Here are made-up things, facts about them, and rows of numbers that follow some of those facts. Name the thing behind each unnamed row.

There are 4 kinds of fact about the things: Ξ, Π, μ, ψ.
balaskon Ξ:troner ψ:kidos, pladok
befus Ξ:gribor ψ:pladok
begraklen Ξ:paplubrum Π:platilel ψ:nifa
benun Ξ:seka μ:plovul ψ:vuno
bepen Ξ:vuluza Π:seka
beve Ξ:gribor
bimon Ξ:trobrun μ:dutrem, flestin, plafem, pladok
bobri Ξ:mutren ψ:pladok
bopan Ξ:ploker Π:graflim, loful ψ:ploker, pladok
botus Ξ:klubru ψ:pladok
braskoro Ξ:gribor μ:flidra ψ:tafofi
bribi Ξ:vuluza
brifoskan Ξ:klubru μ:moplastem ψ:graskidus
brogok Ξ:gibos ψ:tafofi
bropen Ξ:gile
brorim Ξ:gisosku Π:disil, migruzir, grugru, brudol μ:tustam ψ:nefas
brudol Ξ:vuskoska Π:grugru, stabun, kidos
bukes Ξ:gisosku
dalen Ξ:troner Π:seka, pavek ψ:panazol, kidos
dastu Ξ:seka
disil Ξ:tegram Π:sivor
divarir Ξ:drodo ψ:kolidu, pladok, rufastu
doplel Ξ:tegram
doridro Ξ:gapun μ:vuno, seka, skudevor, bukes
dosu Ξ:negitos ψ:ploker
drapam Ξ:trobrun Π:tustam, dosu, kligebra ψ:motrur, tedro, troner, sato
dridrel Ξ:stokel ψ:motrur, mugo, pladok
driklumon Ξ:ploker ψ:plitro, tustam, grarim
drimek Ξ:gile Π:gibros ψ:tustam, dridrel
dripele Ξ:gapun ψ:todros
drodo Ξ:paplubrum
dudi Ξ:seka Π:kidos, tedon μ:bibur, noskel, dalen
dutrem Ξ:braskoro
feflos Ξ:nizem
feplo Ξ:troner μ:dosu, stostol ψ:todros, brogok
flestin Ξ:bibur
flidra Ξ:paplubrum Π:gotir ψ:mugo, pladok
fliske Ξ:seka μ:troner, befus
flitraster Ξ:tegram
floklas Ξ:gisosku ψ:pleklu
fozan Ξ:gapun ψ:gibos, bopan
fuledrar Ξ:troner ψ:pladok
gaber Ξ:todros
gapun Ξ:vuluza Π:sato
gibos Ξ:mutren ψ:bibur
gibros Ξ:begraklen
gile Ξ:trobrun
gimok Ξ:lazar
gisosku Ξ:bibur μ:losegon, doplel
godi Ξ:klubru ψ:sato
gofler Ξ:begraklen
gotir Ξ:plovul Π:dosu ψ:brogok
graflim Ξ:bribi ψ:bobri
grafor Ξ:tutruk
grarim Ξ:ploker ψ:botus, pladok
graskidus Ξ:bribi Π:stabun
grestik Ξ:mutren
gridrati Ξ:begraklen ψ:sitro
grufles Ξ:bribi ψ:tedon
grugrak Ξ:bribi μ:dutrem ψ:brogok
grugru Ξ:gisosku Π:stepos ψ:kolidu
grumodram Ξ:vuskoska Π:plovul
kidos Ξ:nekel ψ:tustam
kiflal Ξ:bopan
kledes Ξ:braskoro
kletel Ξ:godi ψ:pleklu, pladok
kligebra Ξ:gribor
klili Ξ:bopan μ:grafor, balaskon, graflim, mabo, nofum
kluskil Ξ:paplubrum Π:brudol, zamanos
kluvus Ξ:tedro
kolidu Ξ:lazar
kora Ξ:bibur μ:dutrem
kudriske Ξ:gibos
larik Ξ:tedro Π:flestin
lazar Ξ:mutren μ:gile, vazo ψ:tegram, feplo
lizak Ξ:gisosku
loful Ξ:klubru Π:moplastem
losegon Ξ:klubru Π:grugrak, kligebra
mabo Ξ:gibos Π:trobrun ψ:mugo
matil Ξ:driklumon μ:tradilel, plafem
mavigrel Ξ:bopan
meno Ξ:todros Π:dosu
mibam Ξ:bopan
migruzir Ξ:begraklen Π:bopan, loful ψ:plitro, todros
mobem Ξ:vuskoska
modok Ξ:bopan μ:drodo, flestin, stostol ψ:sotro, kletel
moplastem Ξ:vuskoska
motrur Ξ:bopan ψ:botus, pladok
mugo Ξ:gisosku Π:vazo
mutren ψ:botus
nefas Ξ:plitro
negitos Ξ:mutren ψ:pleklu
nekel Ξ:ploker ψ:botus
nifa Ξ:drodo
nizem Ξ:klubru ψ:plitro, tafofi
nofum Ξ:klubru ψ:tafofi
noskel Ξ:braskoro ψ:pleges, pladok
panazol Ξ:tegram
pavek Ξ:panazol Π:sato ψ:plafem
pidrir Ξ:bribi μ:tafofi, dosu, vobram, tedon
piflofluk Ξ:nekel
pladok Ξ:lazar
plafem Ξ:braskoro
platilel Ξ:flitraster Π:loful
pleges Ξ:vuskoska μ:zeduk, kudriske, kiflal, klubru, grestik, bukes
pleklu Ξ:tedro Π:meno, grugrak ψ:pladok
plite Ξ:vuskoska ψ:tustam, rebuflo
plitro ψ:vuno
ploker Π:grufles, ratunin ψ:motrur
plovul Ξ:gribor Π:graflim, kligebra
pluflu Ξ:lazar
plugrur Ξ:godi
poflan Ξ:nekel ψ:flidra, vazo, sitro, brogok, pladok
pogrol Ξ:lazar
putrik Ξ:tedro
raskibris Ξ:troner μ:taku, platilel
ratunin Ξ:braskoro Π:gotir
rebuflo Ξ:tutruk
rimisti Ξ:panazol ψ:befus
riveskim Ξ:troner μ:moplastem, veri ψ:brogok
rokas Ξ:vuskoska Π:gibros, platilel ψ:tafofi
rufastu Ξ:bopan ψ:tustam
sato Ξ:braskoro Π:grufles, flestin ψ:graskidus
seka Π:zamanos, platilel
sekli Ξ:gisosku
sitro Ξ:gisosku
sivor Ξ:bopan μ:pluflu, lizak, trobrun ψ:nifa
skadon Ξ:vuluza
skaro Ξ:negitos ψ:gisosku, botus, pladok
skatra Ξ:vuskoska ψ:tustam
skazan Ξ:seka μ:bibur, zofli, divarir ψ:nifa, bopan
skepe Ξ:gisosku
skudevor Ξ:seka
sotro Ξ:plitro ψ:fuledrar, pladok
stabun Ξ:stokel Π:moplastem, loful ψ:flidra
stepos Ξ:negitos
stokel Ξ:gribor ψ:sitro, botus
stostol Ξ:begraklen Π:flestin
tabral Ξ:tutruk ψ:tafofi, pladok
tadra Ξ:plitro μ:stabun, skudevor ψ:ploker
tafofi Ξ:tutruk ψ:pladok
takladrem Ξ:troner μ:zofli, flitraster, kluskil
taku Ξ:plitro ψ:skepe, gaber
tedon Ξ:bribi Π:ploker, stepos ψ:pladok
tedro Ξ:bibur μ:floklas, grafor, skadon ψ:floklas
tegram μ:noskel, zamanos ψ:todros
tida Ξ:bibur μ:sekli
tiskil Ξ:nizem
tiskis Ξ:bribi ψ:motrur, riveskim
todros Ξ:mutren μ:flidra, drimek ψ:nifa
tradilel Ξ:mutren
trobrun ψ:pladok
troner Ξ:trobrun ψ:plafem
trosko Ξ:klubru μ:kolidu, vobram, vagrim, stostol ψ:pleges, modok
tustam Ξ:seka ψ:mugo
tutiskor Ξ:seka Π:ploker μ:noskel, vobram, rufastu ψ:tafofi
tutruk Ξ:paplubrum μ:kletel, gaber
vagrim Ξ:drodo ψ:botus
vaso Ξ:gibos Π:losegon μ:sotro, grugru
vazo Ξ:todros Π:flestin, loful
veri Ξ:nizem Π:brudol ψ:bopan
vobram Ξ:panazol ψ:pladok
vuli Ξ:vuluza ψ:zeduk, pleklu
vuno Ξ:begraklen ψ:pladok
vuskoska Ξ:gribor
zamanos Ξ:gile ψ:tafofi, driklumon, graskidus
zeduk Ξ:bribi Π:kletel, grugru ψ:tutiskor
zistir Ξ:plovul ψ:grugrak, grarim
zofle Ξ:braskoro μ:moplastem
zofli Ξ:mutren

Named rows:
raskibris: [ 1  2  7  1 -1  0  4 -4 -5 -8 -2  2 -5  2 -3 -2  6 -1 -3 -4 -1  6 -3  1
  0 -5 -1  1  1 -5 -1  5  0  1  1  2  1  5  3 -8  3  9 -2]
tradilel: [ 3  6  4 -9  4 -4 -3 -4 10 -2 -3 -2 -3  1 -5  5  6 -7 10  1 -2  0  8 -1
  8  5  6 -1  0  6  2  3  1 -3  0  2  5 -2 -4  1 -1  4  2]
kidos: [ -1   1  -3   7   3   3   0  -4   2 -11   0  -1 -10   0   1  -1   8   0
   4   3   1   5  -3   2   0   1   6   8   2  -2   5  -4   4  -1   2  -2
   0   6  -1  -3  -1  -3  -4]
balaskon: [  5  -3   1  10  -3  -7  -8  -7   0 -10   5   7   0   0  -1   5   2  -5
   3   4   4   3   8   8   5  -4  15   8  -4   2  -4   2   2  -2  -6   4
  -7 -12  -6   7  -4   0  -3]
pleges: [  3   5   1 -14   2   3  15  -6  -6   1   0   2  -2   8   1  -4  19  14
  -8  -5  -4  -1  -9  -3  -7   5  -8  -6   3  -1  -6  -4  -3  -1   6   3
   6  24   5  -7  -3   9  -8]
driklumon: [-4  1  3  2  1 -1  3  2  5 -9 -3  0  0 -1 -5 -1  9 -1  4  6  5  4  1  0
  6 -2  6  7  1  2 -6  1  2  6 -6  5  0  0 -4  1  0  8 -2]
mobem: [ 5  3  6 -1  1 -3  6 -5 -1  0  5  3  0  4 -4  0  7  1  3 -2  2  3  6  6
  4  0  5  0 -3  3 -4 -4 -2  1 -1 -3  2  6 -1  2  3  1 -1]
drimek: [-15  -3   9  -1 -11   3 -25  -3   5   0   9   7  -5   1   0   7  14   2
   1   4   2  -6   5  -2 -10 -10  17   7   3   8   0   0   0   1   4  -2
   3  -9 -10  -3  -3   0 -10]
gapun: [ -2   1   9  -6  -5   2   3   2  -2 -13  -4  -8  -7   4  -2   0  17  -2
   6   8  -2   2  -4   0   4  -5   5   8   3  -3   3   2   1   5  -6  -8
   2  -3  -6   1   2   4  -5]
gibos: [  0   7  -2  -5   5   5   2  -8   6  -6  -3   2   2   9  -5  -4   8   0
   6  -2 -10  -5   7  -4  15  -7   2   4  -5  -1  -4   7   4   3  -4   8
   5  -1  -3  -1   8  19   3]
vaso: [  6  -1  13 -11   3   7   5  -6  -1 -10   0  -2 -16  11  -7   7   7   2
  -2   2  -2  -8  -8   8  -1  -6  -7   3  -1  -8  -2   6   4   7  13   2
   5  -5   2   0   9   6   3]
plugrur: [ 1  1  5 -1 -1 -2  2 -2  0 -6  0  1 -3  2 -4  1  5 -3  2  1 -2  3  2  1
  3  0  5  2  0  4 -1  1  0  0 -2  2  0  2 -2 -1 -1  6 -2]
godi: [-1  1  3  3  2 -5 -2  1  8 -9 -5 -1  1 -6 -4  2 13  2  5  8 13  6  0  1
  0 -1  9  7  0 -1 -9  2  2  5 -5 12 -3 -5 -6  3 -2  0 -3]
rebuflo: [ 0 -1  8 -2  0  1  4  3 -1 -5 -1  2 -7  3 -4  2  5 -6  5  2 -3  5  1  2
  5  3  2  4  3  6  0  0 -2  0 -3 -4  3  7 -2 -3 -2  8 -3]
plite: [ 5  3  4  2  0 -7  1 -8 -1 -2  5  4  3  0 -2  2  8  5  1  0  8  4  4  5
  2 -2  8 -2 -4  0 -4 -4  0  1  1  1 -1 -1 -1  3  0 -1 -2]
kledes: [ 4  4  7 -1  1 -3  4 -5 -1 -1  5  3  1  4 -4  0  7  0  3 -1  2  3  5  6
  5  1  5 -1 -4  3 -4 -5 -3  2 -1 -2  2  6 -2  3  3  1 -1]
skadon: [ 3 -3  5  5 -3 -2 -3 -3 -1 -8  5  5 -4  2 -2  4  0 -9  5  2 -2  4  9  8
  8  0 10  9  0  4 -3  0  1 -1 -7 -2 -3 -4 -6  4 -3  3 -2]
seka: [ -8   2  -7 -13  -1   7  -2   3  11  -6   0  -4  -2   4  -1   3  22   9
   4  10  -8  -8  -1  -7  -2   5   7   9   6  12  -1  -8   3   0  -5   3
   5   7  -9   4  -8   1 -11]
gaber: [  6   1   7  -8   3   1  -1  -2   5  -3   0   1  -6   6  -4   4   7  -9
  10  -1 -10  -2   8   3   9   7   5   6   1   5  -4   1  -2  -4  -2   1
   6   3  -6   2   0   5  -1]

Rows to name:
No name comes twice in this set of rows, the named rows included.
[ 4  3 10  1  0 -2  7 -6 -6 -2  4  4  0  4 -1 -3  8  2 -1 -4  2  5  1  5
  3 -2  3 -1 -2 -3 -6 -2 -2  2  1 -2  2  7  1 -2  7  3 -1] : zofle
[ -2   0   4   0   6   3  10  -1   5  -9  -2  -2 -14   1  -8   4  -3   1
  -3   4   7  -2  -8   5  -2  -8  -6  -2   1   4   8  -2   6   8  14  -2
   1   1   7  -2   5   3   6] : grugrak
[ 3  6  5 -4  2 -7  3  0  9  3  3 -1  4  0 -7  4  3 -4 10  1  4  1 12  4
  9  5 10 -6 -3 16  3 -8 -2  0 -4 -7  2  3 -5  7 -1 -3  3] : dutrem
[ -3   1   4  -2  -3   0  -5   1   3  -8   0  -3  -9   2  -1   3   8  -5
   7   5  -2   1   3   1   2  -1  10   5   3   6   9  -3   0  -1  -2 -11
   1  -2  -6  -1  -1  -2  -3] : kluskil
[ -4   6  12  -4   3  -1   7  -2   1  -4  -8  -3  -6  -2  -5  -3   5  -3
   0  -6   5   9  -6  -5  -1  -4  -4  -9   1  -4   7   6   0   3   4  -1
   5   7   6 -13   6  10   3] : bimon
[ 5  2  3  1  0 -5  1 -6  2 -1  5  4  3  2 -4  3  6  0  5  2  3  2  8  6
  5  2 10  1 -3  6 -3 -5 -2 -1 -3  0 -1  1 -5  5 -1 -1 -2] : befus
[  2   9  -4  -7  12  -5  -2  -5  21  -5  -5  -7  -8  -1 -11  10  -3   0
   9   8   9  -7   5   0   5  -2   6  -8  -3  13  13  -2  10   5  10   2
   3 -11   0   8   1  -5  12] : dosu
[ 3  0  9 -4  0  2  7 -4 -1 -3  7  0 -8  8 -5  5  7  3  0  4  2 -5  0 11
  0 -4  1  1 -3  3 -1 -8  0  6  6 -8  4  2 -1  6  8 -4  0] : grumodram
[ 1  0  6 -3 -2  2  1 -5  0 -8 -3 -1 -3  1 -5 -3  5 -5 -3 -3 -2  6  0  3
 -2  1  2  0 -5  0 -1  1 -1  1 -4  7 -2  2  1 -4  4  5 -3] : tida
[  4   2  -8 -12  -1  -1  -1  -2   9  -3  -1  -1   1   2  -2   6  10   6
   1   7  -9  -5   5  -4   1   9   6   1   3  18   0  -5   0  -8  -6   5
   0   7  -5   8 -16   3  -7] : skudevor
[  1   4   1   4   3  -5   4  -4   4  -3   1   2   7  -1  -4  -1  12   7
   4   3  11   3   4   2   5  -5   9   2  -5  -1 -10  -3   2   7  -4   8
  -2   0  -4   6   4   1   0] : stokel
[ -7   7   2   3   2  -1   5  -5   4  -8  -7  -2   3  -2  -5  -7   6   6
  -1  -4   8   4  -4  -6   4 -14   1  -4  -4  -6   1   8   7  10  -2   8
  -1  -3   5  -6  10  14   5] : skazan
[ -3   6   1  -8   1   0  -4   3  15  -5  -7 -12  -5  -3  -6   2   4 -10
  10   4   1   4   7  -1   2   6  10  -5  -3  14  16  -6   0   1  -5  -5
   3   0  -5   1   2  -7   2] : flestin

The same things again, as new rows of numbers:
Named rows:
negitos: [ -5   0   3 -10  -5   5   1  -6   0   2  -3  -5  -1   9  -3   0  -7  -6
  -7  -5   1  -3   5   2   8  -4   0   0 -10  -6]
matil: [ -2  -4  10 -12  -9   3   4  -4   2  -1  -4  -8   0   0  -8  -2  11   3
   0  -7  -3  -1  13   5   4  -5  -7  -3  -4  -6]
mobem: [ -3  -5   6 -14  -6   4   3  -4   1   2  -5   2   1  17 -12   0   1  -2
  -7  -2  -1  -2   6   8   9  -6  -1   0  -9  -7]
vuskoska: [ -2   0   6 -11  -8   6   1  -4   0   1  -3  -1  -2  19  -9   0  -4  -2
 -11  -2   2  -3   9   9  10  -9  -4  -1 -10  -6]
pleges: [ -1  -2   9 -13  -7   3   3  -7   1  -1  -2  -4   0   8  -6  -2  10   5
  -2  -5  -3  -1  14   7   4  -7  -5  -6  -7  -6]
grumodram: [ -3  -6   6 -14  -6   3   3  -3   1   1  -7   2   1  17  -9   1   0   1
  -8  -5  -1  -2   7   7   8  -6  -2   2 -11  -6]
skatra: [-4 -9  4 -8 -4  1  3 -1  0 -1  0  4  0 18 -7 -1 -5 -2 -6 -6 -2  0 -3  1
  4  3 -9 -1 -9 -5]
troner: [-3 -2  6 -9 -7  5  1 -2  2  2 -4 -4 -2 10 -4  0 -6 -4 -6 -3  1 -3  2  4
  9 -3 -1  0 -8 -6]
fliske: [ -1  -3   9 -12  -7   4   3  -6   1   0  -4  -7   0   3  -4  -2  10   4
   0  -5  -3  -1  11   5   4  -4  -3  -5  -6  -6]
dudi: [  1  -2   6 -11  -7   4   2  -4   2   1  -7  -8   0   3   4  -3  11   9
  -1  -7  -5  -1  10   5   0  -7  -2  -4 -11  -6]
tedon: [ -1   2   5 -12  -5   2   0  -8   3  -2  -6   0   8  -1 -10   3 -10   1
   4 -12  -4  -4   3   6   3 -16   1   6 -12  -6]
putrik: [ -4  -7   6 -13  -7   3   2  -4   0   3  -8  -1   0  15  -8   0   0  -3
  -3  -3   0  -3   4   7   6  -2   4   1  -5  -8]
skadon: [ -3  -7   6 -13  -5   4   3  -2   2   3  -5  -1   0  12  -9   0   1  -3
  -4  -1  -2  -2   2   7   8  -4   1   1  -7  -7]
godi: [-3 -2  5 -9 -7  4  1 -3  2  1 -4 -4 -2 11 -5  0 -6 -5 -7 -3  2 -3  2  4
  9 -3 -2  0 -8 -6]
tegram: [  1   2   6  -5  -7   3   1  -4   2   0  -1 -10  -4   2   9  -4   4   4
  -3  -4  -1  -1   7   2   1  -3  -6  -8  -9  -5]
sivor: [-1 -4  8 -9 -7  2  3 -5  3 -1 -2 -6 -1  0 -3 -3  8  4  1 -5 -3  0  7  1
  3 -1 -6 -5 -6 -6]
taku: [-3 -1  5 -9 -7  5  0 -3  2  2 -4 -4 -2 11 -5  0 -6 -4 -7 -3  2 -3  3  5
  9 -5 -1  0 -8 -6]
kligebra: [ -3  -6   6 -14  -5   4   3  -3   1   1  -5   1   0  16 -11   0   1  -2
  -7  -3   0  -2   5   8   8  -5   1   0  -9  -6]
piflofluk: [ -3  -7   6 -13  -5   4   2  -2   2   2  -6  -1   0  12 -10   0   1  -3
  -4  -2  -1  -2   2   6   9  -3   2   1  -7  -7]

Which thing is each row?
No name comes twice in this set of rows, the named rows included.
[ -3  -8   5 -12  -4   2   4   0   2  -2  -7   0   0   9  -5   1  -3  -1
  -4  -7   0  -2   1   3   6   1   1   2 -10  -6] : drapam
[ -2   1   5  -6  -6   4   1  -7   1   0  -1 -11  -3   1   9  -3   4   2
  -4  -7  -1   0  10  -2   2   0  -7  -8 -10  -4] : todros
[ -9  -5  17 -10 -17  -1   6   0  -2  -5  -6 -10   0  -6 -23  -2  12  -2
   0 -16  -1   0  28   4   5  -7 -19   1   8  -5] : kora
[ -3  -6   6 -11  -5   2   2  -4   1   1  -4   2   1  14  -8   0  -2  -3
  -6  -3  -1  -1   2   5   7  -2  -2   0  -9  -6] : zistir
[ -4  -9   5 -11  -7   3   3  -2  -1   1  -9   0   1  17  -3   0  -4   0
  -3  -7  -1  -3   4   3   4   2   1   1  -5  -8] : mugo
[ -2  -7   6 -16  -5   4   4  -1   1  -2  -8   1   0  17  -7   1   0   2
  -8 -10   1  -2   6   8   8  -3   2   2 -12  -6] : ratunin
[ -2  -1   6 -10  -8   6  -1  -3   0   4  -8  -5  -2  16   0  -1  -3  -3
  -5  -2   2  -4   5   9   6  -5   5  -2  -6  -7] : bibur
[-12  -7  18 -13 -18  -2   6   5  -2  -5  -5  -3   1   1 -38   1   5 -10
  -9 -15   0  -1  27   7  11 -12 -25   8   7  -4] : dutrem
[  0  -2   5 -12  -1   2   2  -3   1  -4  -4  -1   4   2  -3   2  -8   1
   3 -10  -2  -3   2   5   0  -8   3   3 -11  -5] : flidra
[ -2  -3   6 -12  -5   1   2  -6   3   0  -4   1   3   4  -9   1  -5  -4
   0  -4  -1  -3   2   5   6  -5   1   2  -8  -6] : poflan
[ -4  -4   5  -5  -7   3   1   0   2   0  -1  -3  -3  11  -2  -1 -10  -5
  -6  -5   1  -2  -4  -1   6   3  -7  -1  -8  -5] : driklumon

Now the same things, written a new way:
Some things and their rows:
zofle: [  5   5  23   3   5   7  14  -8   6  -8  -3   2  -1  11  -4   7  -9   2
   4   8   2 -15  -2   1  -5  -6]
fliske: [  7   4  15   5   1  10  15  -8   4  -5  -1   3   1  10  -3   1  -8  -4
   6  10   0 -11  -1   0  -7  -6]
plugrur: [ 3  4  8  2  5 11 15 -9  5 -6 -1  3 -3  7 -3 -3 -9  4  9  7  1 -9 -3  3
 -7 -6]
gridrati: [  2  -1   0   0   5   8  13 -12   4  -6   5   3  -1   5  -8   1 -13   5
   7   7  -2  -6  -5   1  -6  -5]
sivor: [  3  -2  -5   1  -1   8  14 -10   4  -4   1   1  -4  10 -10  10  -9 -15
  -3  15  -3 -15  -3  -1  -7  -3]
vagrim: [  5   3 -29  -4   9   4  13 -13   9  -8  19   4  -6   1  -6   0 -18   3
  23   2   4  -7  -4   0  -7 -17]
grarim: [  3  -3   2  -1   7   6  10 -13   0  -6   8   3   3   7  -8   6 -17   3
   7   4   4  -4  -9   0  -8  -7]
zofli: [  2   8 -17  -1  10  12  14  -8   6  -8   5   3  -7   3  -1  -9 -10  13
  10   3  -7 -11  -4   7  -9 -15]
plafem: [  4   8  -6   0  12  10  14  -7  11  -9   4   2  -7  11   1   0 -14   8
  19  -1   8 -13  -6   4 -10 -12]
kiflal: [ -4   2  -1  -6   0  16  12 -13   9  -8  -2   7  -1  16  -1  -8  -3   4
   6  -1  11   3  -2   7  -1  -7]
skaro: [  2   0  -2  -3   6   1  12 -15  -1  -8   8   4   2   1  -9   1 -14   9
   0   8 -10  -5  -3   1  -5 -14]
tabral: [  2  -4  -4  -2   6   4  11 -15   2  -7   9   4  -1   1 -11   5 -14   4
   3   8  -2  -3  -7   0  -4  -9]
pluflu: [  1   5  -1   0   8  12  13  -9   3  -8  -1   2  -4   7  -2  -8  -8  10
   3   6  -8 -11  -5   6  -9 -10]
tedon: [  6   6 -37  -6  13   8  11 -13   6  -7  11   3  -2   0  -8   0 -25  -8
  25   0  13  -2  -2  -2 -10 -17]
fuledrar: [  4  -3   0  -1   6   5  10 -13   0  -6   8   3   3   7  -6   5 -17   3
   7   3   2  -2  -9   0  -8  -7]
pavek: [  0   3  -2  -2   7  10  14  -8   3  -8  -4   6  -2   3  -7  -1 -16   5
  10  10   3  -8   7   1  -7  -5]
flitraster: [  1   4 -12   6   7   7  14 -11  13  -8   0   4  -7   1   0  -9 -16   1
   3   4   5  -7  -3   7 -14  -6]
bobri: [  4   0  -8  -2   7   3  11 -12  -2  -6   7   4   3   8  -5   4 -16   8
   0   3  -6  -4  -8   2  -9 -12]
brogok: [  3   0 -18  -4   6   9  12 -10   0  -5   4   0   1  16  -3   7 -17  -2
  -2   3  -1 -10 -11   4 -14 -10]

Rows to name:
No name comes twice in this set of rows, the named rows included.
[  5  -3  15   7   1   6  11 -10   4  -6   5   6   5   7   5   1 -23  -6
  -9   9  21  -9  -9  -7 -15  -6] : gisosku
[  1   1  -1   6   2   5  12 -14   9  -8   1   5  -4   2  -4  -5 -17   0
  -2   8   1  -6  -2   4 -10  -6] : godi
[ -3  -4 -10  -9   2  11   8 -16   5  -9   5   7   2  19  -4   1 -11   2
   6  -4  16   8  -7   4  -2  -7] : vuno
[ -2   3  -1   5   6   6  14 -12  11  -9  -2   6  -8  -3  -3 -10 -14   9
  -1   9   1  -6  -1   6  -9  -5] : taku
[  2   5   3  -4  13  15  10 -13   3  -9  -1   5   1  -7  -4  -6 -15   6
   4   9  13  -4  -4  -5  -6 -11] : grugru
[  2  -1   9  -5  -6   6  11 -13   3  -7   4   7   4  16  -5   5  -7  -9
   0   5   9   0   1  -1   1 -10] : tadra
[ -2   4 -11  -4   3  13   9 -14  14 -10 -10   8  -1  10   1 -11 -14  -6
  -4   1  18   9   6   8  -5  -1] : seka
[  2   4 -22  -4  15   2  12 -14  11 -11  17   4 -10  -2  -7   1 -18  15
  20   0   3  -9  -5   0  -5 -19] : noskel
[  5  11  14  -1  13  11  12 -10   8  -9 -11   1   1   3  -7   0 -12  -9
   5   7  11  -9   0   0  -5  -9] : brudol
[  2   5  -9   4   3   3  14 -10   6  -8  -2   4  -2   7   0  -6 -17   2
  -9   6  -6  -8  -3   7 -15 -10] : gibos

